Rows near named flat spaces through zero (a row that begins with a name and a colon came from that space)
nbcz: [-15   1  -7  13 -33   4  16  10  22   6  -8   1  19  10  -6 -23  18   7
  17   1 -11   0  -7  -6]
mcrf: [  5  -1  21 -14  -6  22  22  19   0 -14  20  13 -22  -3 -14   0   7  25
  -2   5 -11   0  10   1]
lbsn: [ -4 -32 -12 -40  11  11  -3  20 -28  29  -8 -30 -23 -12 -42  -7 -13 -12
  -7  -9  16 -15  -7  14]
nbcz: [-10  17   8 -44  11   9  13 -13  -3 -18 -21   3  13  20 -36  -9   6  19
   8  -1 -19 -12  28  15]
lzzf: [ 22  -4  -5  17  28 -13 -17  29  -6  21  25  -3 -49 -38  29  20 -12 -27
 -26  -7  33  -2 -41   7]
lbsn: [ -6  17   5  11  11 -17   8   1  56  -3  13 -19  13  15   3  21  -1  14
  -4  26  14   4  32 -16]
lbsn: [-39  27   4 -33 -23  -5  21  13  40 -14 -20  14  27  43 -27 -14  33  54
   1 -17 -13   1  16  22]
zqth: [ -9  25  -6 -32  19 -15  -5 -30  10  -4 -28 -15  33  27 -16   3  -6  22
   1   1   1  -8  39   6]
zqth: [-23  -2 -17  -3   4  -2 -12  14  16  12 -15  -8   8   6 -16 -12  10 -40
   6  -2  -4   1 -26   3]
sjgd: [  4  -4  -4 -11  -3  13  -9  20   2  19  18 -17  -9  -1  -1  -1  -1   6
  -4   7  -3   8  -3 -16]
nbcz: [ -5 -21   3  -5 -24 -26  11 -28  -2   1 -10 -27  29  26  -8  13  -9  56
  -1  -8  18  -2  50   7]
sjgd: [  1  21   7  32 -11  -5  26  -1  31 -17  -3  21   6  -6  12  -9  13   0
  13   8  -4  -8  -4  -1]
lbsn: [ 32  12  30 -40  26  18  30  23   7 -11  33 -21 -42 -14 -34  10   6  15
   9  22 -23 -26  25   4]
zqth: [  7  15   3  11 -28 -16  -1  -3  -1  -4   4   7  13  12  26  -7  24  27
  11 -19 -23   2 -12   7]
sjgd: [ -4   9  -9  11 -12 -26  -2  21  12  16   2   7 -11  -3  28   4   7  33
 -23 -28  32   1 -24  20]
nbcz: [ -8 -21  34 -14  13  46  32  16  -4 -36  22  37 -37 -12 -33  15 -16  12
 -21  22  11  10  31  -3]
mcrf: [ -1  -6  -9 -19  13  16 -17 -14 -22   8 -10 -10   9   3 -12  -4 -16 -14
   0   7  -4   4  10 -13]
lbsn: [ -9  42  -7  -4  15   3  -1   6  45  -1  -6  -1  17  11  -2 -10  14 -16
  11  19 -17  -1  -2 -14]
lzzf: [ -6 -10 -19 -19  -7   7  17  43   1  42  -6 -10 -31 -21 -15 -13 -13  39
 -28 -18  53 -13 -16  16]
mcrf: [-18 -54   0 -23  -8  19  -4   7 -19  10   3 -27  -1   9 -44   4 -12 -13
   0   8   2   9  19  -7]
sjgd: [  1  -3  -8  61 -33 -12  14  -7   8   1  -9  26  10 -16  38 -12   0   1
   4  -7  20   2 -22  -4]
nbcz: [  2 -17   4  24 -15 -16  -1 -25 -11 -10  -3   0  16   5  13   7  -3  -3
   8  -4  -1   4   8   1]
lzzf: [  0  22  -7   0  26  20  -2   6  23   8   1   2  -3 -10   0  -2 -16 -15
  -8  27  13   3   6 -25]
zqth: [ -3 -21   5   0  -7 -12  -7  11 -12   2  14   2 -16   1   9  18  -2  20
 -21 -18  19  10  -4  14]
lbsn: [ -9  28   0 -32 -10  -9   9   4   9  -3 -15   4  12  22 -10 -12  21  44
   2 -21 -13  -9   5  23]
mcrf: [ 24  23  45 -16  -9   7  76  19  35 -36  24   5 -29  -6 -33   1  24  60
  19  16 -20 -36  42  19]
lbsn: [ 17   3  -9  -3 -10 -27 -19 -11 -22  18   0 -20   7   5  26   5   1  28
  -3 -24   2  -3  -5  10]
mcrf: [ 16  10   6  29  -6   7  -4   4  -2  -2  22  25 -13 -15  42   8  -7  16
 -15   2  11  15  -9 -16]
mcrf: [ -4   9 -33   1  32  26 -39  25   4  41   0  -8 -13 -23  11 -11 -20 -56
 -17  17  19  14 -40 -32]
nbcz: [ 13 -15   7  41 -31 -15  -1  -3 -30  -9  11  32 -12 -15  45   4   6  14
  -6 -29   6   8 -31  15]
nbcz: [ -8  -4  13 -13   3 -12  10  -1   5 -17   0   2  -3  11 -15  12   8  12
  -3  -8  -1  -4  13  21]
sjgd: [ 21  38   9   2  38  25  20  10  34  -4  16   6 -23 -25   1   4 -18  -3
  -7  42  13 -10  20 -27]
lzzf: [  7  16 -16  51 -22  36 -12  37  10  21  21  33 -14 -31  46 -32  12 -40
   6  11 -15  21 -68 -40]
mcrf: [ 26  -3  10  11  12 -19   5 -46 -10 -12  -1 -21  15   0   7  20 -20   7
  11  16   2 -11  45  -8]
lzzf: [-12  27 -16  -3 -10   5 -21   0  17  16  -4   4  27  21  23  -8   2  29
 -10  -1   0  21   2 -21]
sjgd: [ 13 -10   4 -41  18  17 -11  -3 -40   8   6 -10 -18  -4 -13   9 -20  23
 -17  -5   6   0  20   2]
sjgd: [-16  27  -8 -35  18  13  31  -8  25   2 -37  -1  14   6 -41 -17 -16  32
  -5  13  26 -22  41   5]
lzzf: [ -2   6  -5   7  -9 -14  -7   8   7   6   3   0   2   4  15   0  11   4
  -2 -12  -1   3 -16   6]
lbsn: [-16  44   8 -17   3  25  20   8  25 -28 -16  38  10  11 -18 -27  28  -5
  17   6 -39  -5  -8   5]
mcrf: [  2 -19   9  17 -25 -19  -2 -37 -27 -19  -6   7  24  16  17  10  -1  24
   6 -15  -6   8  20   8]
zqth: [ -3   2  18  -8  11  25  23   2 -12 -31  -4  40 -21 -13 -18  -5  -1  -6
  -3   1  -5  -6   0  14]
lbsn: [-14  -9 -26  -1  12 -19 -17 -27 -19  13 -43  -9  21   1  -8  -9 -15 -32
   1 -14  21 -10 -10  16]
sjgd: [ -2 -40 -20  14  10 -37 -38 -41 -15  16 -15 -57  35  13  -6  16 -14 -65
  21   8  -3   1   8  -9]
lzzf: [ -4  20   0  -9 -16  17  16  14   1  -1  -7  25  -3  -1   0 -21  10  32
  -2 -11  -4  -2  -9   5]
mcrf: [-29 -41  -7 -15 -36   8  36  19  16  16 -19 -30  11  11 -62 -24   8   7
  20   3   5 -16  15   8]
sjgd: [ 13  -1  10 -36  22   3  -9  -3 -20  -3  10 -16 -13   4 -15  14  -5   7
  -4   0 -11  -4  17   5]
nbcz: [ -5 -18  12  27 -43  31  19 -18 -15 -24  -2  30  22   5  -1 -22   7   1
  26  10 -32  12   9 -21]
lbsn: [-10  20 -27 -27  -4 -12 -22  11   5  32 -18 -22  17  16   0 -17  12  13
  -1 -20  -3  -2 -19   6]
lbsn: [-12  20 -22  -5  -3   3 -23   3   3  14 -18   1  21  10   6 -24  15 -26
  12  -8 -23   5 -32  -5]
zqth: [-13  17  -6   1 -10 -15 -18  18  27   3   7  -6  13  21  10  -5  34 -16
  12  -9 -32   9 -30   2]
lzzf: [ 26  -5   6  24  35  -1 -33 -26 -17 -10  23  -7  -6 -15  29  28 -21 -55
   0  25  -9  13   2 -27]
lzzf: [  4   4  -9  10  -7  34  15   7   3  13  -5   5   0 -18  -7 -27  -9 -12
  11  21  -1  -5  -3 -26]
zqth: [  8   7   0  -4  -8  28  35  -1 -20   2 -19  31 -15 -24  -7 -23 -20  41
 -11  -5  29 -17   9   7]
lzzf: [  0   7   7 -24  10  -8  31  29   6   0  -5   9 -37 -16 -22  -1   5  28
 -17 -21  28 -27  -9  42]
mcrf: [ 16  25 -15   4  49 -21 -52 -25 -14   1  -6  -9   6  -6  29  13  -4 -71
   5   1 -18   2 -30  -3]
nbcz: [-12  17 -26  44 -35  -6  -7   2  26  13 -22   1  40   5  16 -44  37 -61
  48   1 -45  -2 -56 -16]
sjgd: [ 37 -19  23  13   7 -22 -15 -34 -78 -29  12  31 -30 -21  44  30 -13  13
 -17 -38   4   0 -10  34]
sjgd: [ -1 -10 -21 -11   5 -20 -10 -10 -10  31 -19 -29   8   0  -1   5 -23  22
 -17 -12  42  -7  12   7]
zqth: [  4  -9 -19 -17  18 -33 -24  -7 -40  17 -26 -11 -12 -10   2   1  -3 -22
  -8 -41  16 -18 -37  43]
zqth: [  7 -29   0  23 -35 -33   1 -62 -47 -13 -28  -2  40  14  17   2  -8  25
  16 -25   0  -5  25  16]
mcrf: [ 18  33 -13  38 -16   2   2 -11   1   7  -9  23  12 -17  43 -25   4   0
  13  -1  -6  -4 -26 -15]
nbcz: [ -9   4  -9   6   8   8   3  -5  15   3 -13  -3  12  -2 -12 -10  -5 -26
   9  17   1  -3   2 -12]
lzzf: [ -2 -17   3  10  18  39 -11 -24  -3 -11   5  -3  15  -1 -15   3 -26 -49
  11  48 -14  18  30 -49]
zqth: [  3 -35   3  33 -46   9  22  -4 -19   6   5  13   1 -10  16  -5 -15  44
  -7  -6  28   8  12  -9]
nbcz: [-31   2 -11 -17  -3 -17  27  17  57  18 -19 -32  16  19 -40  -1   0  30
  -6   8  36 -14  31   9]
zqth: [ 29 -11  12   8  12 -32 -25 -28 -25 -10  21 -25   0   4  24  32  -1 -13
   7  -3 -18   2   9   3]
[ 21  -3  12  28 -17   6  10  -7  -3 -10  18   2   0 -10  16  -3   7  -8
  21  13 -24  -1   0 -17] | sjgd
[ -9  18  17 -10 -22 -22  16 -11   3 -33 -11  20  17  27  -3  -5  36  31
  16 -27 -34  -8   3  35] | lzzf
[  9   2   1   6  10  -4  17  31   7   7   7   7 -39 -29  -1  -2   4 -12
  -8  -8  18 -18 -32  20] | lzzf
[ 21  33   8 -21  26   9   5   9  -3  -5   7  11 -25 -15   3  -1   2   7
  -5   1  -8 -14  -5   7] | zqth
[-14  -5  -3 -10  15   1 -12  19  23   9  11 -15  -5   7 -12  13  -2 -15
 -11  11   8  11   1  -8] | zqth
[ 27  10   4  -1  14 -50  -1 -17  18   6   9 -54   7   7   6  24   6   5
  16   4  -6 -24  22  10] | sjgd
[ -7  10  -7  12 -41   3   5 -15  -3  -5 -19   8  39  18   3 -35  28  -1
  38  -8 -46  -1 -13  -5] | nbcz
[-17   7  11 -22  37  38 -15  16   9 -23  12  21 -14   2 -25   4   3 -56
  -3  25 -28  18  -8 -15] | sjgd
[ 35 -15  -3 -10   7   7 -18  -4 -59  14   8 -14 -24 -25   7  -6  -5 -27
  11 -13 -20 -12 -27   5] | lbsn
[  2 -14   9  -2   8 -19  -1 -12   0  -9   4 -17   2   7  -9  19  -2  -7
   3   2   0  -4  16   9] | mcrf
[  1  -1  -8  -8   9 -40  -7 -16   6  10 -13 -34  14  12  -4  13  -1   4
   2 -10  12 -14  12  18] | sjgd
[ -8 -22   0  18 -45   4   3  20 -17   2   6  19  -3   0  10 -18  24   4
   9 -26 -18   9 -38  10] | lzzf
[ -1   7   4  31 -25   9  15  14  25  -4  12  13   4  -4  13 -14  18  -6
  15  11 -17   5 -15 -16] | sjgd
[-38 -18 -12 -55 -10  29 -12  18  -1  15 -14 -22  20  33 -57 -20  10  -4
   7   1 -24  12   9  -6] | sjgd
[-17  -7   1 -14  16   5  -2  49  28  11  20  -6 -32  -6 -19  10   8 -20
 -18   2  13   5 -23   7] | mcrf
[-28   4 -13  22  -1 -25   1 -10  34  -6 -27   1  28  13  -5  -5  10 -33
  10   0   7  -3 -10  10] | sjgd
[  9  36  14  19  34 -24  -4  20  34 -21  23  26 -31 -13  33  26  14 -17
 -19  -3   8   1 -28  17] | sjgd
[  6  16 -23 -10  40 -13 -14 -30 -13   8 -41 -15  12 -12 -13 -11 -15 -55
  13   2   4 -26 -10  11] | lbsn
[-13 -22  19  -4 -42  49  19  10 -37 -28   3  54  -7   2 -14 -27  16  15
   8 -13 -35  16 -12   2] | lzzf
[  4 -12 -10  -8  -3  -2  10  -8  -4  19 -13 -27   7  -3 -18  -7 -15  10
   5   5  17 -15  19  -3] | lzzf
[ 13   1  26  -8  15   0  47  -5   3 -22   4  17 -30 -17 -13  21 -25  60
 -26   4  47 -19  48  21] | lbsn
[-26 -12 -39 -11 -13  -3   5  -1  -3  43 -49 -14  20  -1 -20 -27 -23  21
 -13 -16  54 -12   0   9] | zqth
[ 18 -10  23  34 -23  10  -2   5  -2 -18  44  13  -9  -3  32  13  12   0
   8  12 -30  22  -4 -24] | lbsn
[  3  19   5  -4  -7 -38  23  -5  19 -10 -16  -9   8   9  -8  -4  26  17
  18 -19 -10 -29  -1  36] | lzzf

Rows near named flat spaces through zero (a row that begins with a name and a colon came from that space)
slbq: [  9   4   5   4  -7 -12   8  14 -10  -4  -2  -9 -13   6  11 -24 -14  18
 -17   5  -1   0   6 -14]
zjdz: [  1   0 -10  16   6  11 -11 -21 -10   7  -5  -4   2   6   2 -18  17  -2
  14   7  -9   8   1  -7]
srdc: [ 12 -14  18  28 -14 -33 -25 -40  -3 -28  -1  -9 -33 -12  -2 -40  28  -3
 -50  45 -36  -7  -1   2]
jmlt: [-12 -18 -12  -3  -1  44 -12 -47 -18  -5 -20  41  33  34  21  40  27 -21
  53 -26  16  12 -34  44]
cmdp: [ -6  22 -21  -3   5  15  14  31  -4  27  -2  -7  11   8   5  -3 -18  21
  23 -16  25   9  21 -28]
bplg: [  1  23 -19   0 -22 -24   4  30 -23  -1  -2  -3 -12   5   0  -9 -21   6
 -43  14  -3  14   6   2]
slbq: [  0  -6  13  -3  11  -6  13   8  10  12  16   9   3 -27   4   6  18   6
   5 -23 -16   0  -8  -3]
jmlt: [ -8  12  -4  -6 -10 -12  19  29  -3  14   9  16   2 -12  12  13   1  21
  -8 -24   9   5   6  -5]
cmdp: [-27  22 -21  43 -49 -35  -5 -13 -53  -7  33  20 -13  26   0  14  15   1
 -27   0  28 -23  60  17]
cmdp: [  2   4  -1  14  -9 -18  -1   2 -31 -15  27 -18  -8  20 -22  -1 -23 -32
 -16  10  -5 -21  22  18]
zjdz: [ 21 -15  33 -19  -3 -21  19  25   1 -27   4  -8 -15  -1   4  -6 -33  -2
 -32  -1 -16 -11 -23  12]
bplg: [ -1  13 -19  -5  -7 -22 -19   5   8  -2  -8  -4 -10 -24 -22  -1   4 -18
 -47  35 -28  20 -11  12]
cmdp: [ -3 -16  20  19  -1   2   0 -28  -5  -9  15   4  -3  10   8  -2  18   3
  21 -11  11 -26  16  -2]
srdc: [-14  20 -41  45  33  49  -3 -21 -38  58  29 -21  32  24  -9 -22  24 -10
  93 -30  10   4  47 -35]
bplg: [ 10 -13  27   4  14   5  29  12 -16   3  29  -7   5   9   9  -6 -12   1
  30 -39  -1 -21   4  -5]
jmlt: [  5  10  -3 -10   6  13  20  32  -5  10  -2 -13   6  18   7  -6 -34  15
  19 -16  22   0   9 -20]
srdc: [ -2   8  -1   3  18  17  27  26  -9  31  21  -5  15   2   9  -3  -7  17
  43 -43  13  -3  17 -25]
zjdz: [  0 -15  18  14 -14   3   8 -20 -24 -18   8  13  -1  32  22   2   1   7
  16 -19  20 -22   8  11]
slbq: [-22  -5 -18  -2   4  19 -23 -35  11   4  -1  24  23  -6 -16  46  33 -32
  25  -3   4   3  -9  32]
cmdp: [-13 -17  10  12  -6  -5  -4 -32 -11  -8  26  29   9  -5  -2  35  36 -25
  10 -22  -9 -16  -5  38]
bplg: [ -2   0  -4  -2   2  -1   7   6 -12   7  13  11  10  -6  -2  15   6 -14
   3 -18 -13   6 -11  18]
bplg: [ -8  15 -18   1 -28  -3   4  12 -27  -7  -9  13   1  32  13  12 -20   9
 -10  -2  30   2  12  11]
bplg: [  0  -1  -4  -1  10  15  15   6 -16  19   8  15  18   0  14   8  11   1
  29 -36  -8  13 -16   6]
bplg: [ 11  13  -8   1  -1  -7  16  30 -25   9   3 -10  -3   6   8 -23 -20   7
 -12  -7 -14  15  -4  -8]
slbq: [-25  15 -32  -4 -13  21 -13  -9  -1   8 -15  22  19  20  -2  39   4  -2
  22  -3  41   6  14  12]
jmlt: [ -1 -21   0  14   1  11 -37 -63   0 -23 -12   5   1   9 -12   3  31 -37
   4  30 -18  -3 -17  30]
cmdp: [ 13  -8  16 -20   1  -9  16  24  -5 -15   5  -2  -1   2  -2   9 -28 -15
 -16  -9 -14  -2 -25  22]
srdc: [ -1   1  10 -13  32  25  31  32  23  37  15  -3  20 -19   8   7  -2  25
  55 -50  14  -2   6 -35]
bplg: [ -6  14 -35  -3  -7  26 -16 -10  -4  12 -43  13  11  18  19  -5   8  18
  12  12  17  35 -13  -7]
zjdz: [-20  -1  -7 -12 -13  -9  -5  -7  19   5  -2  44  10 -31   4  46  38   1
 -13 -14  -2  13 -18  28]
slbq: [ 12   1  15 -11  11  -2  13  28  11  -7   6 -33  -8   7 -13 -13 -44   0
  -2   7  10 -18  14 -19]
srdc: [  1  17 -11 -28 -16   3  29  52 -18   3 -13  13   9  23  21  19 -44  19
  -6 -26  27  15 -12   7]
zjdz: [ 17  -9  30 -43 -23 -18  41  57 -26 -43   5   8  -1  39  12  35 -80 -13
 -31 -28  17 -18 -30  47]
cmdp: [  7  -6   1  21  12   2 -26 -32   2 -10   3 -34 -12   6 -26 -31   1 -23
   0  40 -14 -14  18 -11]
jmlt: [  1  36 -19  -2   5  -3  17  58  -2  22   8 -43  -7  12 -17 -24 -56  20
  -1   9  31  -6  51 -49]
jmlt: [ -4 -10  -1  -6  15  21  -1 -15   7  11  -2  17  19 -10   4  18  24 -10
  29 -21 -10  11 -24  13]
slbq: [-11   6  -2  -8  12  -6  11  19  16  25  24  13  11 -40 -11  25  20  -3
   5 -26 -14   5  -2   1]
slbq: [ -6   7 -27  10  -8  -3 -32 -28 -12  -9  -9  -1   0   5 -22   4  12 -35
 -20  36 -17  13  -5  26]
srdc: [ -3  20 -35  -9   0  17  -6  12  -5  20 -28   4  12   5   7  -4  -3   9
   4   6   4  36 -13  -7]
zjdz: [ -2  -4  11   6 -10   3  12   1 -15 -10   8   1  -1  28  11   4 -17   9
  15 -15  30 -23  20  -2]
bplg: [ -1  -7  27   4  -1 -34   6   8  18 -10  33  -7 -18 -31 -19   5   5  -5
 -28   3 -13 -28  18  -1]
srdc: [ 10  -7  22 -19 -17 -12  18  22  -3 -25 -10   7  -9  17  19   6 -32  15
 -21  -7  16  -9 -13  10]
srdc: [  5  -8  17  14 -11 -26  -1  -9  -9 -16  16  -3 -18  -5  -2 -11   7  -4
 -27  10 -15 -15   7   7]
slbq: [  0  30 -26  -6  -5  -8   4  40  -8  11  -2 -23  -5   6 -15 -11 -37   3
 -21  16   9  11  20 -17]
jmlt: [  2  -1  16 -11  24  16  33  34   8  22  23 -10  15  -3   3   7 -20  12
  44 -45  16 -15  12 -23]
slbq: [ -3  -9  -2  16 -13 -18 -32 -42  -6 -26   1   0 -13  -1 -21   1  21 -35
 -33  39 -23  -6  -3  31]
jmlt: [-27  17 -24  37 -36 -41 -40 -38  -8 -15  17   5 -23  -8 -32  11  33 -21
 -53  51   3 -17  49  17]
cmdp: [  5 -20  14  22   7  -8 -29 -50  -1 -25  13 -18 -12   0 -28 -12  18 -43
  -9  35 -29 -21   3  19]
jmlt: [ -1  15  -7  -8  -2  -6  16  34   1  16   3  -1   0  -8   5  -1 -13  19
  -6 -13   7   8   8 -16]
zjdz: [-19  11 -16   5  -4  -5 -10  -8  29  28  -9  27   1 -43  11   7  53  34
  -5  -2   1  20   6 -21]
zjdz: [ -7   2  11 -16  -2 -22   5  20  39   5   4  10  -9 -43  -5  17  11  19
 -26   0  -1  -2   2 -10]
zjdz: [  0   3 -12   1   7  11  -8  -6 -10   1   0 -10   8  12 -13   1  -8 -22
  11   7  -4   3  -1   9]
srdc: [ -6  13 -31   5 -13   5 -20 -12 -20  -3 -17   3   4  20  -7   3  -1 -17
 -10  22   2  18  -3  17]
cmdp: [  7  -3   2   7  16  14 -11 -13  15   3 -11 -24  -5   2  -6 -28  -1   6
  16  19   1  -3  10 -28]
[  3  -2   8  -1  35  17  11   8  34  37   3  -9   7 -39   6 -20  25  28
  35 -20 -12  10  -1 -45] | srdc
[-10  -9 -20   9  -6  16 -39 -56  -7 -17 -17  12   9  17 -15  18  25 -40
   6  29  -5   6 -14  38] | slbq
[-14  16 -17  -6  -1   4   1  15  11  16   0   2   7  -5  -8  17  -4   8
   8  -4  22   2  19 -11] | zjdz
[  4 -26  26 -17   8  -1 -23 -32  52 -26 -21   1  -9 -25 -11  10  17  -9
 -14  30  -9 -10 -23   8] | srdc
[ -3   6  20 -59 -21 -30  38  77  21 -24  10  16   0  -7  -9  67 -66  -3
 -43 -25  29 -17 -12  33] | zjdz
[  8  -9  26  -7 -11  -6  28  20 -14 -14   6   7  -5  21  25   1 -25  21
   2 -27  20 -17   1   0] | jmlt
[ -4   7 -13  -2   7  11   0   5   1  15  -2   0  10  -2  -2   4   2   1
  15  -7   3   9   1  -6] | srdc
[  2 -33  27  -1  -2   6  -2 -39  -2 -20  -1  33   7  -1  20  20  34 -11
  13 -21 -15  -5 -38  37] | jmlt
[ 20 -15  23  -7  29  -1   7   8  12  -1  14 -26  -3 -20 -15 -20 -10 -19
   2   0 -38  -4 -18  -5] | slbq
[ -4  -2   5  19   5   8   5  -9 -16   3  24 -11   4  19  -5  -2  -3  -7
  30 -14  15 -24  30  -7] | cmdp
[ -2   0  11 -10   6  -3   9  16  16  -1  12 -10   0  -5 -13  12 -17  -2
   4  -5  13 -18  14  -6] | slbq
[-18 -37  33  17 -15  -1   5 -58   6   0   9  76   9 -27  52  33  95  31
  25 -55  -3  -6 -26  25] | slbq
[  9  -2  -7   8   8   8  -9 -14 -13   2  -7  -8   1   6   0 -20   6 -12
   3  10 -21  14 -14   3] | zjdz
[  5   2   5  13  25  15  19  11   2  34  13 -12   5 -13  14 -30  13  29
  38 -28  -4   3  13 -43] | srdc
[ 12  -2  15  12  -3 -30  14  12 -10   8  15   4 -17 -31  17 -31  21  21
 -32  -9 -40  11 -11 -10] | slbq
[ -1 -13  -5  10  30  53 -22 -46  17  10 -20 -15  18  22  -2 -12  15  -5
  70   6  20  -4   6 -22] | srdc
[  0   1  -1   7  -6  -1 -12 -14  13  -1 -19   1 -10  -5  10 -18  15  23
  -9  18   6   5   5 -19] | cmdp
[  4  -1   9 -28 -12   0  18  29   3 -15 -14  11   2  15  14  21 -34  11
  -9 -13  23  -1 -16  12] | srdc
[  2   3  -6 -43   5  11  14  34  32  17 -35  30  15 -31  24  21   4  28
  -5 -21  -6  42 -52   1] | cmdp
[-27   9 -37   5  17  27 -22 -28  15  39   2  26  32 -29 -15  35  57 -19
  40 -14  -8  25  -5  10] | cmdp
[ -6  -5  24  21 -20 -53  10   3 -25 -20  61   3 -19 -14 -22  17   6 -29
 -43  -7 -22 -39  27  32] | srdc
[-20  11 -32  20   8  19 -30 -37  16  28 -10   7  10 -17  -8  -1  50   4
  25  15   3  16  17 -18] | cmdp
[ -4   3   0  -2   9 -23  -2   8  22  19  17   8  -4 -58 -14   4  35  -3
 -26  -1 -42  15 -12   0] | bplg
[ -7  -6   2  22   1  -3 -15 -34  15  14  -3  14  -6 -28  13 -17  56  23
   3   4 -13   7   4 -19] | zjdz
[ 14  -3  12 -25  39  24  22  36  21  17   8 -30  15  -6 -14  -3 -37  -7
  37 -21  -3  -3  -8 -22] | slbq
[ -3  28   1 -32   3 -25  22  75  52  21  -1 -19 -14 -43 -13   2 -36  42
 -34   5  21   1  26 -49] | zjdz
